In the rows, zero is written as 128.
Each row is followed by its class.
[ 98 118 124 109 134  86 131  73 194 161 108 107 115 121 145 131 151 152
 120  89 168 106 142 145  57 101 143 139  86 102 144 105  57 142  77 156
 124 137 138 103 137 147 147  89 135 170 144]	S
[117 115 126 111 174  95 136  55 104 150 145 132 115 105 126 141 125 130
 149 120 113 126 161 192 158 177 170  82 127 120 131  84 115 140 181 139
 153 119 198 140  75  96  68 114  97 170 100]	B
[ 99 120 122 105 129  88 136  74 194 166 124 109 118 129 142 141 157 150
 109  97 165 109 140 132  60  93 149 147  85 108 155 124  58 141  78 155
 115 130 129 101 151 155 155  90 136 190 145]	N
[103 150 126  58 129  82 125 134 114 108 149 142 129 119 122 122 173 121
 164 161 136 139 125 142 121 114  76 162  66 119  52 117  63 136 125 158
 135 132  87 131  64  97  67 136  64 157 100]	U
[113 150 139  56 131  89 117 135 110 109 143 147 120 111 126 129 186 136
 163 171 137 143 130 148 124 131  68 164  81 130  68 118  70 130 129 153
 137 130  90 138  56  96  62 136  73 160 105]	M
[114 142 132  71 133  84 119 135 121 116 149 144 128 119 125 124 185 129
 167 162 147 143 132 141 123 119  64 165  82 124  46 120  72 129 126 161
 132 132  80 137  54  93  81 140  71 155  97]	J
[170 158 119 147 170  71 143 109 150 128 123 116 124 111 130 118 122 147
 144  85 177 121 142 169 141  74 109 134 103 131  46 150  98 138 136 140
 101 125  77 134 103 143 112 120  90 136  89]	J
[102 129 129 126 116  75 112  82 189 165 127 114 122 119 138 133 139 155
 112  97 160 115 148 148  61 114 131 144  72  97 117 109  64 143  76 155
 110 138 140  84 153 153 134  82 139 191 135]	Z
[106 149 127  60 123  82 119 136 112 107 151 141 132 126 125 119 173 127
 168 160 142 131 129 148 119 119  78 175  64 127  64 118  62 131 129 156
 128 128  90 129  66  88  64 139  75 148  94]	U
[ 97 127 126 110 135  87 137  85 190 159 117 112 118 117 145 136 164 149
 100  87 143 117 138 142  58  81 132 142  81 100 138 116  54 144  80 152
 115 136 123  94 142 158 154  87 142 198 148]	R
[113 104 118  95 175  93 171  67 105 108 159 148 109  89 105 165 158 149
 153  87  85 123 144 185 169 148 160 128 118 112 124 107  97 129 188 142
 123 114 153 145  79 102  83 128 116 185 115]	S
[120 109 122  95 180  88 174  74  94 113 149 145 114  80 113 156 162 149
 152  92  98 131 144 180 177 144 159 102 119 102 105 113  99 123 194 139
 119 115 150 143  64 106  76 121 108 188 117]	B
[103 147 137  72 132  81 129 127 121 113 134 142 135 120 117 113 185 127
 175 152 117 134 112 153 128 123  71 161  73 118  55 118  59 135 133 135
 123 126  91 128  79 105  68 139  66 165 104]	Z
[103 122 128 109 126  81 129  78 193 167 127 111 117 123 145 138 152 149
 106 102 162 108 142 132  64  91 145 140  81 110 147 113  56 141  76 150
 118 134 129  99 144 154 144  88 136 182 148]	N
[ 98 126 125 113 134  85 118  92 187 156 120 122 130 113 136 134 132 157
 116 102 156 111 149 134  56 116 134 137  72  97 130 114  58 137  81 156
 109 138 136  88 142 153 138  84 149 186 133]	U
[ 96 130 129 123 114  76 116  89 189 151 126 118 128 117 132 141 154 157
 103  99 145 113 151 136  62 117 127 146  63 107 132 111  58 142  84 155
 108 138 132  76 150 144 143  84 143 184 132]	M
[174 157 116 141 166  78 145 116 142 117 120 120 126 113 127 124 117 148
 152  85 183 121 143 173 136  81 108 151  93 121  59 156 108 129 140 136
  99 119  75 127  92 146 117 118  94 145  84]	J
[118  98 121  94 183  91 150  60 107 127 165 132 112  96 125 163 153 129
 149 117 120 125 161 172 166 166 162 101 120 116 129 112 102 127 183 142
 133 119 167 149  63 105  71 113 100 178  93]	N
[101 125 128 115 123  78 119  84 183 150 118 121 126 116 141 136 148 156
 112  93 166 120 152 147  61 105 129 150  53  96 121 107  59 133  79 157
 111 139 134  81 129 153 147  78 146 185 141]	B
[114 144 128  60 144  88 118 129 119 113 148 143 142 120 127 124 181 122
 176 165 146 135 128 145 118 126  75 174  75 124  52 117  66 130 129 158
 131 129  82 133  52  93  71 138  62 157  96]	J
[183 155 120 135 167  86 147 118 158 126 120 129 122 112 129 137 117 166
 134 114 173 121 123 153 133  82 137 163 109 127  73 154  85 131 134 133
  96 131  78  96 117 141 109 119 101 143  89]	M
[123 102 123  95 171  96 153  61 102 132 148 132 117  93 129 156 142 132
 146 110 102 130 153 190 158 164 162 102 109 114 127  97 112 129 185 141
 142 120 176 136  54  92  69 115  90 170  90]	R
[117 112 122 103 181  89 138  60  99 135 149 137 110 103 125 150 131 137
 149 114 104 127 153 190 158 171 160 105 132 120 127  95 113 140 182 143
 144 125 181 146  72 106  61 117 101 181 102]	Z
[164 168 117 153 177  76 137 106 147 129 120 120 127 108 126 119 127 155
 143  83 170 126 148 169 140  77 114 144  98 129  51 150 102 136 132 136
 104 120  86 129 105 141 113 111  99 146  84]	R
[166 163 121 157 163  82 141 124 147 120 118 115 118 102 129 125 112 155
 144  84 194 126 146 170 142  87 120 148  97 122  62 152 110 126 135 128
  99 126  88 129 112 148 104 105 105 139  85]	S
[ 96 141 136  60 143  90 130 118 124 116 132 149 133 114 122 110 190 140
 167 162 118 137 120 146 121 118  74 143  76 113  60 110  55 128 131 142
 131 128  97 125  63  96  62 135  72 165  96]	R
[109 147 132  69 133  81 112 138 114 111 146 144 137 117 125 126 190 119
 172 166 140 141 133 142 125 113  72 169  77 128  52 123  67 131 123 160
 137 132  80 141  57  94  76 134  70 158 101]	J
[172 157 118 148 172  82 133 123 157 134 122 125 123 119 122 128 116 159
 138 114 166 131 134 161 131  90 122 162 106 127  65 140  98 130 121 132
 107 123  83 108 107 138 127 112  92 139  77]	B
[170 159 118 148 174  76 141 106 156 126 119 120 121 114 124 114 123 155
 154  78 177 123 141 171 133  79 114 145  95 125  53 147 101 132 131 143
  92 119  76 130  99 136 112 110  92 136  91]	J
[121 104 110  88 166  88 180  75  90 112 150 146 113  94 116 164 143 149
 154  81  87 123 140 187 166 143 168 124  96 109 112 115 110 124 185 142
 125 115 149 142  74 100  75 110 108 196 104]	H
[ 98 126 128 118 122  76 114  89 192 150 118 128 133 123 131 137 143 157
 113  90 150 110 139 144  62 107 123 159  58  97 124 116  57 140  80 165
 110 136 131  78 142 155 154  79 151 193 134]	Z
[165 158 120 143 169  73 145 123 146 116 122 117 117 111 127 124 133 160
 138  92 171 134 142 170 149  85 107 147  98 125  58 154  95 128 139 138
 102 123  83 129  98 146 112 104 101 133  84]	N
[105 123 128 103 127  81 140  79 188 156 120 114 109 120 141 136 156 156
 103  79 148 115 133 143  59  83 132 146  84 103 137 113  56 137  76 159
 110 135 126  92 139 153 141  84 138 196 151]	Z
[ 87 127 123 111 122  82 136  88 186 163 115 113 116 121 144 140 159 149
 109 101 156 106 141 142  57 105 138 142  81 115 139 119  60 133  75 152
 113 135 131  94 151 154 141  87 128 188 151]	M
[120 101 114  95 176  87 173  77  99 117 141 144 124  90 115 160 157 150
 158  92  86 130 144 186 168 145 149 111 116 108 107 118 101 128 190 147
 119 122 149 148  74 106  86 122 112 199 110]	J
[170 154 112 136 170  83 144 125 154 129 125 120 124 110 124 128 120 161
 139 112 181 127 131 157 130  84 126 162 106 116  56 155  85 127 132 145
  96 127  81 106 111 136 112 112  93 143  83]	U
[120 103 123  95 181  97 154  55 105 123 151 137 114  95 122 155 153 140
 146 109  96 129 148 191 155 153 158 106 105 118 126 104  97 131 186 143
 131 119 165 138  63  97  77 119 102 183  94]	R
[103 147 133  64 132  81 113 128 117 120 157 141 127 123 124 126 182 128
 167 168 136 137 133 144 124 124  70 168  68 130  57 118  62 135 129 147
 136 130  79 134  76  90  71 136  65 159  97]	N
[177 155 109 148 169  83 142 117 159 121 120 126 132 112 126 133 120 157
 133 108 164 127 122 152 134  83 134 165 111 118  73 146  93 136 131 126
 107 125  87 107 105 146 113 118  95 139  89]	R
[ 93 123 124 108 122  83 120  77 191 162 132 124 121 123 135 145 146 156
 111 102 160 116 153 135  67 121 134 154  63 105 140 114  55 139  82 158
 116 132 133  79 146 148 152  81 151 188 135]	N
[154 167 123 152 171  77 137 111 144 109 125 121 130 102 125 127 117 155
 146  84 171 115 140 183 137  85 119 155  79 133  59 143  98 130 136 134
 103 127  83 127 102 153 108 111 106 143  89]	S
[111 151 132  63 129  84 120 128 116 117 146 147 132 118 128 128 184 134
 161 165 133 139 125 152 120 120  75 165  63 128  51 113  63 133 126 158
 142 132  87 118  55  92  68 138  69 154  97]	R
[ 95 142 130  69 151  85 133 128 127 117 128 146 130 125 118 111 191 138
 173 160 126 143 125 141 119 122  70 137  82 116  58 120  60 124 130 142
 120 130  87 128  71  94  75 140  66 161  96]	J
[ 96 149 130  65 142  79 116 127 121 113 157 145 126 120 127 128 189 124
 171 158 138 146 134 146 123 134  73 176  63 132  55 118  63 131 123 151
 131 133  85 148  63  97  66 128  69 158 112]	N
[ 91 145 138  63 145  86 124 131 124 106 142 135 125 111 121 119 195 129
 165 163 141 137 123 148 128 138  62 147  80 119  67 127  59 130 139 137
 130 124  81 152  76 108  71 135  73 159 113]	N
[162 159 120 154 171  86 141 121 144 119 114 118 126 103 126 125 114 157
 152  90 174 117 139 173 140  86 120 146  96 128  64 148 101 128 140 132
 105 124  88 125 100 143 118 111 105 144  76]	S
[120 108 125  95 176  92 143  68  98 133 159 133 111 103 122 155 145 130
 157 114 106 118 159 191 154 177 157  99 119 127 136 102 109 131 180 144
 136 117 174 147  68  95  56 111  96 182  90]	M
[ 95 116 127 109 122  83 135  85 194 151 117 112 122 130 140 137 166 147
 106  88 160 111 141 137  54  82 126 148  68 105 146 122  58 128  77 168
 107 133 116  94 146 148 156  85 142 194 144]	J
[173 154 115 146 155  83 143 130 140 128 122 117 118 110 130 122 100 150
 136  96 183 121 137 167 141  73 112 149 100 136  65 157 106 128 131 134
  92 124  80 127 107 150  99 107  90 133  80]	U
[ 93 123 126 121 125  80 121  85 191 155 123 126 129 120 140 137 137 156
 116  93 162 108 152 135  54 111 149 149  62  96 131 114  60 140  80 159
 110 138 128  80 140 141 148  82 156 184 141]	H
[129  97 116 109 177 100 152  71 102 127 148 130 120 105 120 152 134 131
 158 106 108 120 158 182 152 156 154 105 126 115 118 103 114 122 187 148
 131 116 169 136  62  92  72 117  94 179  85]	J
[104 147 132  65 139  84 133 121 114 113 143 148 129 124 121 121 182 127
 168 164 145 146 131 146 120 120  80 167  65 131  53 117  65 127 124 156
 134 131  83 134  59  93  66 136  67 161 109]	H
[109 146 134  74 139  87 114 148 119 116 146 142 131 115 126 123 186 129
 162 166 145 142 131 138 121 120  70 160  80 127  57 121  74 122 121 158
 125 128  79 136  55 100  73 127  71 155  95]	J
[122  98 128 101 175  89 147  57 106 126 148 136 110  98 119 155 145 145
 144 112  91 120 153 194 148 167 156 102 117 120 123  98 107 134 187 140
 133 127 177 137  65 100  68 123 107 172  96]	Z
[170 159 115 130 159  86 151 124 152 121 117 124 120 109 121 129 126 161
 141 111 176 130 128 150 136  89 132 168 111 114  75 152  92 132 129 131
 102 120  84 107 107 141 112 113  98 144  85]	M
[176 146 113 149 173  79 138 122 167 125 124 125 124 116 122 136 121 161
 141 111 169 120 123 149 121  88 131 163 110 120  73 152  86 128 128 135
  92 124  70 105 116 143 117 113  98 149  78]	J
[118 102 122  94 183  98 142  61 105 133 165 132 109  99 127 155 146 134
 158 118 108 129 157 183 168 173 154 104 123 123 134 107 102 135 181 143
 127 114 169 164  67 105  70 117  99 181  92]	N
[108 147 134  60 134  82 120 124 108 110 149 149 129 121 123 122 182 131
 175 154 131 141 133 142 120 122  84 174  63 128  53 110  62 134 128 161
 133 125  84 133  54  76  65 137  67 156  99]	H
[178 164 127 152 162  85 143 121 143 131 113 121 127 108 129 112 111 147
 147  97 188 134 143 181 138  92 130 151  91 124  59 144 107 126 140 139
  98 120  98 113  86 144 112 101  94 127  86]	B
[117 104 112  94 175  92 158  59 103 128 159 134 108 104 124 158 146 138
 156 115 114 129 160 187 160 171 162 111 114 119 130 113 112 125 188 139
 130 118 168 151  72  95  69 115  97 180  92]	N
[118  97 121  94 177  91 156  63 103 119 158 135 116 103 123 162 142 137
 144 101  98 120 149 174 154 162 167 109 115 126 139 105 103 127 178 142
 130 118 161 147  72  92  67 118 106 177  92]	H
[170 156 119 144 154  84 138 130 134 127 124 119 121 107 128 123 100 147
 141  93 178 122 146 174 140  83 113 155  90 135  53 154 104 131 135 136
  95 122  92 126 106 146 109 119 101 129  87]	U
[113  99 115  86 173  91 181  75  95 112 155 143 113  92 113 166 154 143
 151  83  82 124 140 176 166 150 174 121 110 112 118 113  95 128 185 147
 121 112 151 141  77  96  75 119 114 190 110]	H
[104 127 126 112 123  75 131  81 190 157 118 114 129 128 135 131 151 145
 100  94 155 114 135 143  62  85 133 153  78 104 141 112  60 146  78 161
 119 135 133  93 144 163 156  89 137 192 148]	Z
[108 105 122 107 187  98 148  66 106 124 154 133 108 101 128 160 146 132
 154 112 108 117 156 190 158 183 162  94 120 119 133  97 109 131 188 143
 141 126 182 150  65 108  72 124 110 173  98]	S
[100 129 123 119 121  79 117  87 186 150 125 117 127 116 140 145 139 157
 116  90 157 111 154 146  61 116 132 153  57  94 132 105  60 142  79 157
 114 139 136  78 148 162 149  85 153 187 131]	S
[ 94 156 142  62 147  88 127 139 114 113 130 143 130 118 122 112 198 140
 166 172 134 139 124 148 128 132  65 141  87 128  73 124  56 127 138 142
 121 127  85 133  74 100  57 139  73 163 102]	M
[118  97 126 105 180 109 150  70 101 112 157 131 115  97 128 168 150 146
 160 109 100 119 151 195 155 166 149 106 120 114 126  99 106 122 185 146
 133 127 173 141  52 102  68 127 107 188  97]	S
[167 154 106 141 173  78 143 116 159 130 133 126 115 115 121 134 124 157
 144 105 176 129 130 158 142 100 126 170 106 122  68 156  91 132 137 126
  99 121  78 121 117 140 115 103  94 149  87]	N
[110 126 130 106 117  78 133  81 188 157 118 104 124 118 144 141 156 157
 103  92 155 109 142 137  62  87 136 136  86 109 142 116  56 141  78 158
 111 131 130  97 153 140 142 103 123 180 146]	M
[102 150 136  63 140  81 132 128 122 115 122 145 128 118 118 113 196 128
 167 158 122 141 126 145 126 129  64 145  78 122  72 120  59 133 134 133
 125 131  87 129  77 100  63 128  63 155 113]	M
[ 87 140 130  75 141  85 131 136 121 114 135 134 132 119 121 111 180 130
 169 164 131 124 124 143 122 126  71 137  88 117  59 120  66 126 129 135
 122 128  92 140  74 106  57 141  65 155  98]	U
[167 163 127 145 167  76 143 115 140 125 119 116 122 104 136 119 112 154
 143  86 189 123 142 181 139  90 124 140  91 126  53 142  99 128 137 133
  97 123  91 121  96 151  95 110  99 134  89]	B
[115 142 141  67 137  85 113 128 119 113 144 139 123 117 120 120 185 136
 163 161 143 148 138 153 116 119  70 167  68 119  50 104  61 125 126 153
 128 128  92 126  62  83  65 132  68 152 103]	B
[168 156 121 143 158  85 151 129 133 125 122 116 121 105 127 127 127 153
 145  81 185 123 141 163 146  84 122 151 101 128  48 164 103 128 139 138
  96 115  81 129 103 136 108 111 100 140  89]	H
[106 142 138  61 132  83 116 132 107 105 144 146 125 119 126 131 187 129
 162 160 129 150 139 146 119 126  67 166  61 136  65 115  71 126 126 157
 139 131  89 145  56  81  66 134  71 157 105]	H
[169 168 121 149 167  89 140 108 149 128 123 119 122 101 131 119 116 151
 145  88 177 127 135 173 141  91 123 136  94 124  63 150 102 134 134 129
 106 118  85 122  94 139 117 105 106 144  84]	R
[118 100 120  93 172  90 163  70  95 121 153 136 106  96 125 162 150 137
 144 101  92 125 159 186 144 167 166 107 113 128 125 106 106 126 187 147
 132 119 168 147  63  88  72 125 101 168 106]	H
[173 162 123 149 170  78 140 116 147 125 116 123 123 105 124 124 116 144
 143  92 178 125 133 175 143  86 119 156  95 129  52 151  97 137 142 136
 105 125  86 118  94 141 113 109  98 142  95]	Z
[168 152 109 135 163  85 143 128 153 130 126 126 119 111 125 128 109 162
 129 120 176 119 127 148 128  81 135 168 117 121  80 154  94 131 133 133
  96 124  78 108 115 143 109 111 100 142  79]	U
[114 108 118  89 180  92 171  72 102 115 158 144 116  86 111 166 154 151
 158  79  84 122 138 185 170 151 165 120 115 106 122 108  95 128 185 147
 123 114 151 140  84 105  78 114 111 193 106]	S
[180 151 121 146 171  80 146 129 160 126 124 120 115 113 124 133 119 157
 133 109 188 128 127 167 134  86 117 159 104 111  58 145  88 127 137 133
 106 126  75  99 102 142 121 112  97 150  87]	B
[167 168 122 147 155  75 136 112 141 130 124 120 119 111 127 115 115 142
 148  87 180 115 147 169 145  93 117 137  93 135  57 152 106 135 140 126
 101 120  89 124 113 135 102 108  93 129  83]	M
[110 144 138  71 143  79 127 129 117 112 129 142 127 122 118 114 184 121
 169 152 123 134 122 154 126 118  76 155  74 120  63 119  59 133 137 140
 125 129  92 123  74 108  62 129  72 156 105]	Z
[ 99 150 141  71 144  89 128 127 122 111 133 135 128 119 118 114 205 149
 168 167 127 135 127 148 122 129  69 139  83 123  60 121  63 122 134 134
 118 129  92 128  79  88  55 141  66 158  94]	M
[172 160 119 137 173  73 139 119 154 123 135 130 128 115 129 134 121 163
 138 102 179 122 131 157 132  85 127 166 105 123  61 149  87 125 132 133
 100 127  72 102 109 137 115 121 100 143  87]	B
[108 148 133  59 137  84 123 127 116 107 140 146 120 123 124 125 183 127
 164 161 121 148 119 148 126 122  69 171  74 123  55 112  66 133 126 151
 142 134  89 124  56  93  75 137  63 154  99]	Z
[ 93 123 126 108 138  89 140  92 187 149 121 109 117 119 140 144 162 158
 114  76 157 106 138 148  54  97 131 144  76 100 141 114  58 131  82 163
 113 135 123  97 138 154 147  85 143 198 144]	S
[107 149 127  54 136  84 119 118 117 110 161 141 120 117 129 127 195 123
 169 168 150 146 135 146 130 132  75 176  66 127  57 120  65 133 132 156
 131 126  85 149  59  93  61 128  64 157 108]	N
[ 92 123 124 101 134  88 138  93 187 152 119 112 119 123 143 134 151 150
  97 100 153 111 141 138  50  85 135 145  90 111 152 123  51 133  79 164
 112 136 128 102 149 159 153  95 151 190 149]	U
